Below are the code and all the weights of a small trained network. Each question names an input and a class and asks about switching units off, where a switched-off unit gives its printed mean instead of its output.

import numpy as np


def w(rows, s, z=0):
    codes = np.array(rows[::2]) - 128.0
    scale = np.full(codes.shape[1], s)
    scale[-1] = z or s
    return codes * scale


def f(y):
    return np.maximum(y, 0)


def log_softmax(a):
    a = a - a.max(-1, keepdims=True)
    return a - np.log(np.exp(a).sum(-1, keepdims=True))


def net(x, mask):
    res = np.array(x, float).reshape(1, 3) / 4 @ E
    y = f(res @ A[0][:, :-1].T + A[0][:, -1])
    res = res + np.where(mask, y, B[0][:, -1]) @ B[0][:, :-1]
    return log_softmax(res[-1] @ U[:, :-1].T + U[:, -1])


A, B = {}, {}
E = w([
[130,226,199],'x0',
[254,146,96],'x1',
[82,202,57],'x2',
],0.0094)
A[0] = w([
[108,176,67,116],'N0',
[68,154,93,104],'N1',
[90,176,59,59],'N2',
[35,93,150,127],'N3',
[211,170,130,104],'N4',
[126,219,158,128],'N5',
[164,246,248,71],'N6',
[44,114,181,2],'N7',
[115,51,235,47],'N8',
[113,209,138,109],'N9',
[120,89,63,105],'N10',
[68,136,169,76],'N11',
[107,77,111,54],'N12',
[123,82,36,66],'N13',
[149,30,219,22],'N14',
[92,174,63,55],'N15',
[138,186,55,53],'N16',
[180,57,225,153],'N17',
[136,81,119,102],'N18',
[46,130,187,45],'N19',
[139,91,178,39],'N20',
[152,97,180,50],'N21',
[225,147,99,64],'N22',
[80,197,246,38],'N23',
[99,64,62,38],'N24',
[92,10,60,19],'N25',
],0.013,0.0059)
B[0] = w([
[136,181,172,184],'N0',
[117,178,119,180],'N1',
[163,191,153,177],'N2',
[67,103,54,228],'N3',
[80,96,62,211],'N4',
[164,85,167,202],'N5',
[174,77,144,251],'N6',
[126,125,71,186],'N7',
[138,177,117,214],'N8',
[139,104,133,183],'N9',
[168,106,156,191],'N10',
[123,117,90,177],'N11',
[162,120,114,162],'N12',
[179,97,159,201],'N13',
[150,178,134,216],'N14',
[167,193,154,172],'N15',
[124,170,127,176],'N16',
[92,201,141,254],'N17',
[147,117,148,167],'N18',
[125,119,74,194],'N19',
[174,183,117,157],'N20',
[165,196,157,162],'N21',
[52,110,9,215],'N22',
[184,90,126,213],'N23',
[182,107,139,192],'N24',
[189,100,144,231],'N25',
],0.012,0.0088)
U = w([
[76,95,3,93],'0',
[120,224,139,91],'1',
[156,31,151,67],'2',
[61,104,126,247],'3',
],0.015,0.011)

Each question gives the input, the list of numbers given to net, and the class t.
The units are the neurons (one row each of A and B). Each row of codes is followed by its name. A weight is (code - 128) times the scale printed after its matrix; where a second scale follows, it is the last column's (A, B and U).
mask holds one flag per neuron, in row order. A switched-off neuron (its flag False) gives its mean, the last column of its row in B, instead of its output. The means were averaged over made-up inputs and are rounded, as every weight is.
A unit's drop is (log p(t) with every unit on - log p(t) with that unit switched off) / (log p(t) with every unit on - log p(t) with every unit switched off).
The circuit of an input: a set's keep is (log p(t) with only the set's units on - log p(t) with every unit switched off) / (log p(t) with every unit on - log p(t) with every unit switched off). Starting from the 12 units with the biggest drops (on a tie, the unit counted first), units are removed one at a time, each time the one whose removal leaves the highest keep (on an exact tie, the one counted first), for as long as the keep stays at least 0.8.
circuit, biggest first: the units of the circuit, biggest drop first
unit that matters most: the unit with the biggest drop
k most important neurons: the k neurons with the biggest drops, biggest first
drop of u: that unit's drop, to one decimal
input [1,-5,-4], class 0: circuit, biggest first => N3; N19
input [7,8,-1], class 0: 2 most important neurons => N22; N4
input [4,-3,-2], class 2: circuit, biggest first => N23; N6
input [-7,-6,-1], class 2: unit that matters most => N25
input [-8,0,7], class 2: circuit, biggest first => N13; N25
input [8,-6,-7], class 2: 3 most important neurons => N23; N6; N5
input [-2,1,0], class 3: 4 most important neurons => N6; N23; N25; N5
input [-8,-6,7], class 2: circuit, biggest first => N25; N13
input [-3,-1,-2], class 3: 3 most important neurons => N6; N23; N5
input [8,0,6], class 2: 2 most important neurons => N6; N5
input [3,-8,-7], class 0: 2 most important neurons => N3; N19
input [1,-7,-7], class 0: 4 most important neurons => N3; N19; N7; N11
input [4,2,-2], class 2: 2 most important neurons => N6; N3
input [0,3,-3], class 3: unit that matters most => N3
input [6,-4,-2], class 2: drop of N1 => 0.0
input [-8,7,-8], class 1: drop of N6 => 0.1
input [4,5,-1], class 0: drop of N22 => 0.4
input [-1,2,-3], class 3: drop of N0 => 0.2
